Rows lie near named flat spaces through zero. A row that begins with a name and a colon came from that space; any other row is followed by the name of its block's space that it lies nearest.
z556_z706: [-18 -37   2 -24 -21 -18   0  -2  17  -9  28 -42  -8  18 -31 -29  31  10
 -40 -11 -21 -28 -26 -22   4   2  -5 -13  11   0 -16]
z612_z341: [-12   8  33  -9 -13  21  -6  19  14   3  19 -10  -9 -10   9   5  25 -14
  13 -37 -25  18  13  19  -2  -6   2  13  16  -2 -17]
z712_z384: [ -4 -26  13  -5 -17   4  -6 -45  15  33  22 -14 -10  15  -2  -3  -5  13
   1   2 -22 -15  -7  34 -11  21 -32  10   3   0  16]
z612_z341: [ 23 -13 -12 -10 -25 -22  36 -11  14  -9   4   2  20   2 -22 -22  19  44
   7  -9  25 -12 -11   0   0  15  32 -22  10 -26  12]
z695_z521: [ 30 -10   9  18 -17  10  -9  -9 -40 -18  14  -6  15  23 -15 -13   0  25
   3  -2 -44  -3  -9  -4 -17  -4  40  -5  23  -2  -5]
z526_z339: [-27  18  -7  10 -11  14   4  15  18  -4   8  -5  -5   7  -2  -1  -7 -26
  18  -9  11   9   5  -6 -13 -31  -2  -5   9  16 -15]
z612_z341: [ 17  17  -7 -46  -4  26   9  26  46   5  12  12 -13 -14  -4 -10  21 -11
   9 -37  26   9  17  -6   1 -19   3  27   0 -15  -2]
z695_z521: [ -8  -8 -14  -6   6  -1  16  12  -8   3  -5 -24   3  20  -2  -1   4   1
 -26  -1  -3 -21  -4 -28  13  -6  -3 -17   6  12 -20]
z712_z384: [ 39   6  32   2   0  23 -50 -27 -58  14  -1  37  21   1  13  16 -19  14
  31  19 -36  -3   2   1   2  -9  33  12  -1  -2  26]
z288_z630: [ 22   5  24  11  -4  -9 -46 -17 -33  14   3   5  11 -18  17  37 -19   2
  48   1  -1   4  -3   1  17   5 -17  -4  -1  -1  34]
z526_z339: [ -4   7 -30  23  -7 -40  14  -6  -1 -18  -2   1  17 -11  -8  -8 -14  27
  12  21  35 -10  -7 -13  -5  -7   0 -26  12  -3  19]
z288_z630: [ 16  11  23   5   1  19 -37  -8 -36   4   1  29  11  -2   9  13 -15 -12
  24   9 -23  10   0  -4  12 -14  27   6  -6   2   6]
z288_z630: [ 59   7   5 -26  -2  16   5   1  19   4   7  28  -9 -17 -19 -14   7  26
  13 -36  21  20   7   9  -6   5  22  23  -8 -34  15]
z526_z339: [  2  12   7  16  10  -5 -19  -1 -10   9  -4  11  -8 -12  -4  12 -27  -7
  13  -4  20  13  -5 -12  12 -12 -10 -11 -15   5   4]
z556_z706: [-13  20  19 -22  29  27 -38  19 -20  17 -21  19  -1 -11  38  36  -1 -47
   5  13 -11   2  17 -14  24 -15 -11  21 -20  18  -3]
z288_z630: [-24   2  -8   6   2 -17  16 -18  11  20  -9  12   6  -5   7   2 -14   6
   2  19  26 -11  -3   5  14   3 -11 -18 -10   3   7]
z712_z384: [ -5 -35 -34 -14  -7 -31   9 -35  16   1  22 -17  -3  19 -29 -40  -5  30
 -47  30  -3 -42 -26 -16   1   6 -17  -7   3  -2  10]
z695_z521: [ -7  -3  30  -4 -19  14 -10  18 -17 -29 -14   5  15  10  -6   2  35 -14
  15  -4 -17  11  -4  -1 -21  -2  54  -6  -2  -2 -13]
z526_z339: [ 18  10  -3 -21  19   2 -28  17   3  -3  -8   6  -9 -22  12  19   1 -22
   6  -4  14   9   9 -12  11   1 -23  24 -15  -4  15]
z526_z339: [-28  24 -42  12 -16 -19  40  20  23 -28 -27   1  26  -2  11   7   8  -6
  39  21  62  -4  13  -5 -27 -11   9 -21  12   6  14]
z526_z339: [-18  13   9  14  -8   7 -24   9  -9 -24 -17   8   1   5 -13  -1   1  -9
  18  15  12   4   2 -11 -55 -27  16  -1  -2  15   8]
z612_z341: [  7   2  -2 -11  15 -12 -30   9 -17 -15  -1  13   5 -16   6   4   0 -17
  -9  16  -7   1  -7 -24  30  -4   6   6 -12  -3   4]
z556_z706: [ -2  -2 -27  22   7 -34  37  12 -10 -14 -13 -26  15  -3   9   6   2  25
 -10   5  16 -10   2  -6  11  18 -11 -27  17  -1  -3]
z288_z630: [  9 -11  17   2   7   6 -25 -24  -2  36   5  -8 -23   3  -8  14 -25   0
   0 -12   2  -1  -9   1   5   6 -39   2 -18   6   9]
z288_z630: [ -6 -22  20 -10   1  -8 -20 -24 -27  16   7  -4   7   8  -1  -7   3  23
 -27  19 -35 -31 -12  -9  12   3   3  -8   2   5   2]
z556_z706: [-23  -1  -8  -2   3   2   1 -12  12   3   2  24  -1   5   1 -10 -12 -32
  -8  23   0   5 -11   4  26  -2  12  -1 -21   3 -10]
z556_z706: [ -5  12  23  61 -16  -5   9  -7 -13 -23   5   6   0  -9 -10 -12  -8  30
  21  -8 -17  32   6  46 -54   2  23  -5  24  -4  -1]
z612_z341: [ -8  19 -17   5   0 -10  10  39   6 -33   2 -11   7 -16  11   4  15 -15
   9  -9   8  13  11 -10   6 -11   4   0  19  -1 -10]
z712_z384: [-36  -8   8  -6 -19  20  33   6  34  15  -5 -17  -7  27  -3   7  16 -34
  10 -22  13   7  -4  13   0   7   1 -16 -10  10 -28]
z556_z706: [ 40   5  22 -31   5  32 -32   6  -3   9   0  19  -7  -9  10  20   9 -21
  23 -21  -9  18  10   6   7   7   5  35 -16 -13  13]
z526_z339: [  7   2 -14   0   8   3   3  23   5 -20  16  -7 -10   0  -8 -13   1 -20
 -21 -15 -14  15  -4 -14  21  -7   6   7   3  -3 -24]
z288_z630: [ 20 -27  11   0  -9  -4 -19 -21 -11 -13 -10   8  -8  21 -45 -18  -1  10
 -12   7   6   0 -30 -13 -27  10  25  -8 -29  -7   7]
z712_z384: [-59 -16 -16   8  -6 -20  26  -4  20  -8 -15 -13   5  18   2  -3   9 -30
 -17  30  12 -11 -15   4   7  13  -5 -24 -14  15 -17]
z556_z706: [-13 -18   4   4   0   1  27  -8   9   3 -16  -3  -5  17  -7  -5  10  -4
 -18   2  -1   4  -7  20  -7  27   8  -7 -17  -2 -14]
z695_z521: [ 28  18 -17  -6  20   9  -6  20  -8  -8   1   8  -3 -12   9   3  -9  -3
  -4  -7   0   8  13 -15  12 -11  -2  18   5  -4  -1]
z526_z339: [-26 -33  -9  19  -3 -18  24  -4  16 -11   7 -43 -22  25 -28 -24   7   4
 -49  -4 -14  -5 -20   5 -19  20 -22 -13   0   8 -27]
z612_z341: [ 28  -8 -17 -27  17  -9 -20  -4   4   8  -1   8 -12  -5 -17  -2 -14  -5
 -17   2  27  -9 -15 -37  29  -2 -15   3 -28  -7  12]
z612_z341: [ 26  10 -38 -19  23  30  -6  26  24   0  -3  -5 -20   8  21  34 -18 -84
  18 -16  17  32   6  -7  42  12 -38  34 -30   4  -8]
z712_z384: [  2   5 -19  13  -7   7  16   1  -8   3  -6  -6  11  22   1  10 -17 -12
  20   1  14  -2  -4 -14   9  -8   7 -20   2  10  -7]
z556_z706: [-16  -3  22   4   2   0 -33  19   8 -18  17 -11 -27 -11 -18  -7   7 -29
 -16 -20 -17  23 -10  -7  -3 -12  -9   9  -8   4 -19]
z526_z339: [  1  -5   3 -12  -3   7  -4  20  -1 -32  -7   6  -1   9 -23 -21  24  -6
 -20   0  -6   5  -7 -18 -22 -10  39   4  -7  -4 -15]
z288_z630: [-13 -18 -26   7  -4   0  28  -1  21  -2   2 -27  -9  28  -6  -2  -3 -27
 -12  -2   3   2 -11   5   7  19 -19  -7  -7   7 -19]
z695_z521: [-21   9   7   0  11   9 -26  13  -6  -7 -20   6  -5   0   9  18  -2 -38
   7  15   5   7   2 -11  -9 -11  -6   7 -19  17  -1]
z556_z706: [-18   6  48  19 -16  17  -2  20 -29   3  -7 -24   8   9   6  20  21   8
  20 -31 -23   4   8   1 -19 -11  20 -25  22  14 -23]
z288_z630: [ 27   5   0 -22  15  28  -8   0 -10   9   1  40   4   4   7   0 -11 -31
  -3   2 -15  15  -4  -8  50  -2  36  14 -26 -10 -13]
z526_z339: [ -4  22   2  37  12  10  -2   2 -22   0 -18  11   3  -3  22  22 -25  -9
  23  10  -1  19  16  19 -17  -3  -5   3   3  13   3]
z695_z521: [  7  16  12   2  -3  12 -24 -15 -26  15 -10  25  26  -6  36  34 -13 -12
  52  22  -4  -1  12  13  11  -1   7   6   0   4  27]
z556_z706: [ 21  36   6  10  -5  27  11  12  -8  14  -6  21  13  -8  17  19 -14   5
  51 -24  19  17  24   6  -2 -21  19  -3  14  -2   4]
z695_z521: [-20  25  13  41  22  34 -12  17 -41  -6 -15  16   3  10  35  26 -25 -52
   9  15 -44  32  15  15  10 -12  17   8  -3  26 -32]
z695_z521: [ -8 -17 -11   3  -8   1  27  10  -7 -13  -7 -24   3  35 -27 -21  13  11
 -31  -4  -3 -16 -14 -27 -14  -6  26 -26   5   9 -29]
z556_z706: [-52  24   6  23  14   1   8  26  -9  -2 -13  -2   3  -7  25  11  -3 -21
  -7  11  -7   3  15  -3   4 -24  -2 -13  11  25 -27]
z712_z384: [ 39  11  -6 -13  11   2 -29   8   4  -5  15   2 -11 -28  12  10  -5  -1
  13 -13  -3  13  14   4   3   3 -29  37   6 -13  25]
z695_z521: [ 25  37 -14  18   8   7 -13  13  -2  -9 -10  25  -2 -20   0  12 -28  -1
  41  -6  40  24  16  -8 -22 -26  -1   9  -1  -1  21]
z526_z339: [-10 -10  14  -8  -5   6   4 -21  13  26   9  -5 -11   6 -10 -16   1  27
 -17  -4  -8 -18   2  12 -22  -3 -13   3   5   2   2]
z712_z384: [-23 -44  -7  -3 -20 -15  25 -42   4  11  12 -23   9  37 -14 -27  11  26
 -36  28 -30 -39 -23  14  -4  25   2 -17   7   3  -5]
z612_z341: [ 43 -12  37 -29   4   5 -31   4 -17   6 -19   6  -4 -11 -12  19  22  13
   9 -24  10   4  -5 -12  -3  19   9   6 -25 -18  19]
z556_z706: [-31  -6 -21 -30  15   6  20   4  22  25 -17  -9  -6  18   5  -1   3 -18
 -33  14  22 -30   0 -25  15  -7 -21  -7 -17  17 -14]
z612_z341: [ -9  -1  18  11 -21   0  24   5   6   2  -3 -12   4   6 -12  -2  15  19
  14 -25  10   4   0   9 -19   1  17 -23  11  -3 -10]
z712_z384: [-23  -6  29  14  -1   1   4 -23 -21  10  -4  15  11   2   8 -13   6  29
 -18  24 -38 -12   4  28 -16   4  25  -3   9   3  -4]
z612_z341: [ 14   0 -14 -20  11 -14   7  24  18 -26  10  -4 -10 -22 -10 -24  23  14
 -35 -11  -1   2   5  -9  -1   1   0  19   8 -17  -4]
z712_z384: [-17   2  10  12 -14  19  23  -7  -3  16  -9   2   9  24  -1   3  -3  -1
  15  -4   2  -1   0   8  -9  -7  23 -21   2  10 -16]
z695_z521: [ 50  33 -23  13   7  10  11  -5 -14  10  -9  36  17 -13  14  13 -35  21
  46  -1  33  12  19   2   7 -10  13   4   6 -12  26]
z288_z630: [ -1  -4 -25  -7  -2 -22  19  17  24 -13  -2 -26   1  -9   9  14  14 -12
   8 -10  26   2   2   0  14  21 -30  -2   3  -7   6]
z695_z521: [  4  39  30  36  12  12 -26  31  -9 -16   9  17 -14 -42  22  21 -12 -25
  34 -30 -15  59  22  29   0 -11  -3  22   9  -3  -8]
z712_z384: [ -2   9   1   2  10 -21 -19  26 -11 -29 -30  11   4 -20  -6  16   7 -19
  11   7  38  14  -8 -30   4  -3  12 -15 -25  -1   7]
z712_z384: [-85 -15 -19   4   5 -28  24   8  26 -16 -16  -8  -1  12  -1 -13  12 -49
 -43  40  11 -11 -22 -11  25   2  -2 -29 -24  21 -35]
z695_z521: [ 47 -14   1  10  12  -8 -28 -39 -18  16   5  15 -12  -4 -13   2 -35  21
   0   8  -2   5 -13   9   5  22 -19  13 -20 -13  30]
z612_z341: [-20 -22  32  12 -34  -2  15 -34   1  23  23  -2   9  18 -15 -14   2  16
   8 -10 -23  -5 -23  22  17   9  27 -32   6  -4 -14]
z695_z521: [ 49 -26   0 -18  -2 -14  -2 -25 -12  13   5  -2   5   3 -17  -6   1  40
 -10  -6   1 -17 -16  -8  17  27   2  -5  -7 -22  20]
z556_z706: [ 14 -13 -13 -14 -12  -3  -1 -27  18  -7  22  21   3   0  -8 -26   1   4
  -4  18 -14   0 -10  20   5  12  14  20  -3 -19  15]
z526_z339: [ -4  -8 -16 -29 -12   1  18  28  17 -43 -13  -3  11  12 -15 -21  47  -8
 -15   5   7  -6  -2 -16 -25   0  41   5   0  -8 -10]
z288_z630: [ 65 -30  16 -27   6   8 -34  -6 -22   0  13  -9 -13   7 -23   0   7   6
 -17 -26 -27   4 -19 -18  22  24   4  17 -17 -20   5]
z612_z341: [  4  -7   6  -2 -17  10  37  13  29  -1   5 -15  -9  10 -15  -6  20  -2
   5 -42  10  19  -2  16  -2  15  11  -9   1 -12 -22]
z288_z630: [ 25  -4  24  -7  -2  14 -13 -26 -18  35  21   7   2  -2   8   1 -11  29
   4 -11 -32 -10   4  13  16   1  -2   8  13  -6   9]
z612_z341: [ 11   1 -33  -5  27   0  -1   8   7  -8  -7   1 -15   1   3  -2 -15 -21
 -26  14   6   4   2 -10   7   5 -24  21 -15   3  -1]
z712_z384: [ 15 -11 -31 -12 -11   1  35  -1  11  -5  11 -14   7  24 -18 -28   7  25
 -21  -4   1 -21  -4 -15  -5  -4  16  -7  17  -5  -9]
z288_z630: [-12  -6 -25  -5 -10 -21  29   5  22 -19  -9  -3  12   1  -3  -8  16  -2
   2  11  27  -4  -5   1   0  14   9 -12  -2  -8   3]
z526_z339: [ 18  -8  27 -17   9   7 -15 -16  -9  32  -2  15  -5  -7   2  11  -6   6
  -2 -11  -3   0  -6   1  31  12  -2  -1 -21  -9   4]
[ 34   3 -39 -40   9   2  36  31  44 -27  -2  15  -7 -10 -17 -27  26  -6
 -22 -19  34  14   4 -11  12  10  22  22 -13 -30  -8] : z612_z341
[ -1  -8 -13  19  -8 -32  22 -15  -6 -11  -4   3  13   1 -21 -23  -4  43
 -12  17  17 -14 -13  -6 -11   2  18 -27   7  -7   7] : z526_z339
[ -8   4  17   9 -16   5 -16  -3  -7   1  16   4   3   3 -10  -3  -7  -7
  17  -9  -8   5 -10  -9   7 -21  18 -14   5   4  -7] : z556_z706
[  4 -20  -4  12 -13 -16  22 -13 -11 -13  18  -6  10  15 -24 -34   5  32
 -29   3 -26 -10 -20  -3   9   6  35 -21  14 -10 -17] : z526_z339
[-29  -6   1 -26   0 -14   1 -12   6  12  -7  16  16  -6  12  -4  13   1
 -13  32   5 -28  -4  -6  22  -1   7  -8  -8   1   7] : z288_z630
[ 46  -5   4 -16 -10   7  15   7 -16 -16  -4   3  16   4 -15 -18  28  50
  -5 -16  -8  -9   7  -6 -25   5  44   4  18 -22   6] : z712_z384
[ 12  44  -2  15   2   8 -32  11 -10  -8  21  31   6 -33  17   5 -28  -8
  41  -1   1  21  18  -4   7 -43   5  17  20   1  15] : z556_z706
[ -1   9   1  -5  -1   1  -7  22   7 -19   0  -3  -6  -9  -8  -4  12  -5
   1 -12   7   8   4 -12 -15 -14   5   5   4  -1  -4] : z695_z521
[ -2 -11 -10 -28 -14  -1  21  -7  20   3   8 -11  11   6   8 -11  27  17
  -6   4  -7 -24   8  12  -8  12  -2  10  17  -8   9] : z526_z339
[-29  -9 -28 -12   7 -28  27   9  45  16  -2 -41 -14 -10  15  18   7 -15
  -9  -8  38 -12   3   3  20  23 -72  -6  -2   5   3] : z288_z630
[-21  -6 -20  31  -2 -24  29   4   9  -7   8 -33  -9   9 -15 -13 -11  12
 -21  -7   8  -3  -9  -6  -2  -1 -20 -27  14   9 -19] : z612_z341
[  2  16  -1  12  23  10 -22  25  -2  -7 -14   1 -24  -8  -2  19 -19 -39
   3 -12  18  28   2 -17   0 -11 -20   8 -23  12 -10] : z288_z630
[-23 -40   6 -39 -15 -35  -2 -32  18  30  14 -38   8   0   9   5  29  26
 -17  15  -5 -54 -12   2  19  31 -48  -9   8  -2  26] : z288_z630
[-11   9  23   0 -19   5   1  34  -2 -28   3 -11   9  -6  -4  -1  36  -2
  15 -26  -9  13   6  -5 -15 -14  33  -9  20  -3 -17] : z695_z521
[ 14  -9   2   4  -3 -16  10 -38   5  38  20   1   3 -13  15   6 -20  31
  10  -1  -3  -9  -1  30  31  25 -30  -2   8 -14  23] : z695_z521
[ 20  -9  15  -9   4  -3  -2   4   1  -6   2   4  -7 -11  -9  -5  14   6
 -12 -17  -7  14  -5   7  10  19  10   7 -10 -18  -3] : z695_z521
[-15  -8 -31   7   2 -15  46   0  25   4  -1 -17  -2  10   1  -7  -3  -2
 -18   1  17  -4  -3   7  17  17 -18 -14   1   0 -14] : z288_z630
[ 25   1   0 -46   7  19  29  17  10   6 -15  24  16  -4  17   3  33  -4
  -3 -12   4   1  12   4  35  19  37  12 -11 -23  -8] : z526_z339
[ 18   3 -10  -3   8   6  11  13  -3 -16 -24   8   5   1   4   8  10  -5
   5   2  13  11   8   5 -13  16  13   9 -10  -7   4] : z612_z341
[ 14  29   2  30  10  -3 -28  46 -39 -52 -14   0  10 -19  10  19   2 -17
  23  -4  -7  31  11 -20 -15 -19  22   3  14   5  -4] : z288_z630
[  3 -26 -52 -10   1 -46   3 -38   8 -16  20  17  19  -1  -2 -28 -16  -1
 -26  60  -3 -24 -30  -6  51  22   0  -1 -11 -15  22] : z556_z706
[-14   7 -18  17  -2 -17  25  20  -6 -28 -19  10  18   4  -8  -4   2 -13
   3  10  27   9 -12 -21  16  -5  38 -34  -8   0 -18] : z612_z341
[ 46   0 -16   2   8  -6  20  15   7 -12   3  -6 -10  -9 -14  -5   0  17
  -4 -32  16  20   1  -1   7  17  -1   5   0 -22  -2] : z288_z630
[ 61 -24  11 -40  12  22 -22  -4  -1  24  24 -12 -22   4  -8   5   4  -4
 -20 -40 -29   4  -8  -7  41  25 -19  29 -14 -19  -2] : z288_z630
[ 13   1  -3   7   1  -4 -19 -22  -3  10  16   4  -5  -8   4   1 -21   9
   8   9  -7  -2   1  10  -2   0 -23  14   5  -1  21] : z695_z521
[ -8  -9  -5  19 -20 -22  18 -26   6  13   6 -16  11   3   4   6  -8  26
  23   5  12 -12  -4  21  -7  16 -20 -20  15  -1  19] : z288_z630
[-37  14  -2  40  -9 -21  14  24 -10 -24   4 -28   9  -6   8   3   3   5
   6  -3  -4   3   6  -3 -12 -17  -4 -27  34  16 -17] : z612_z341
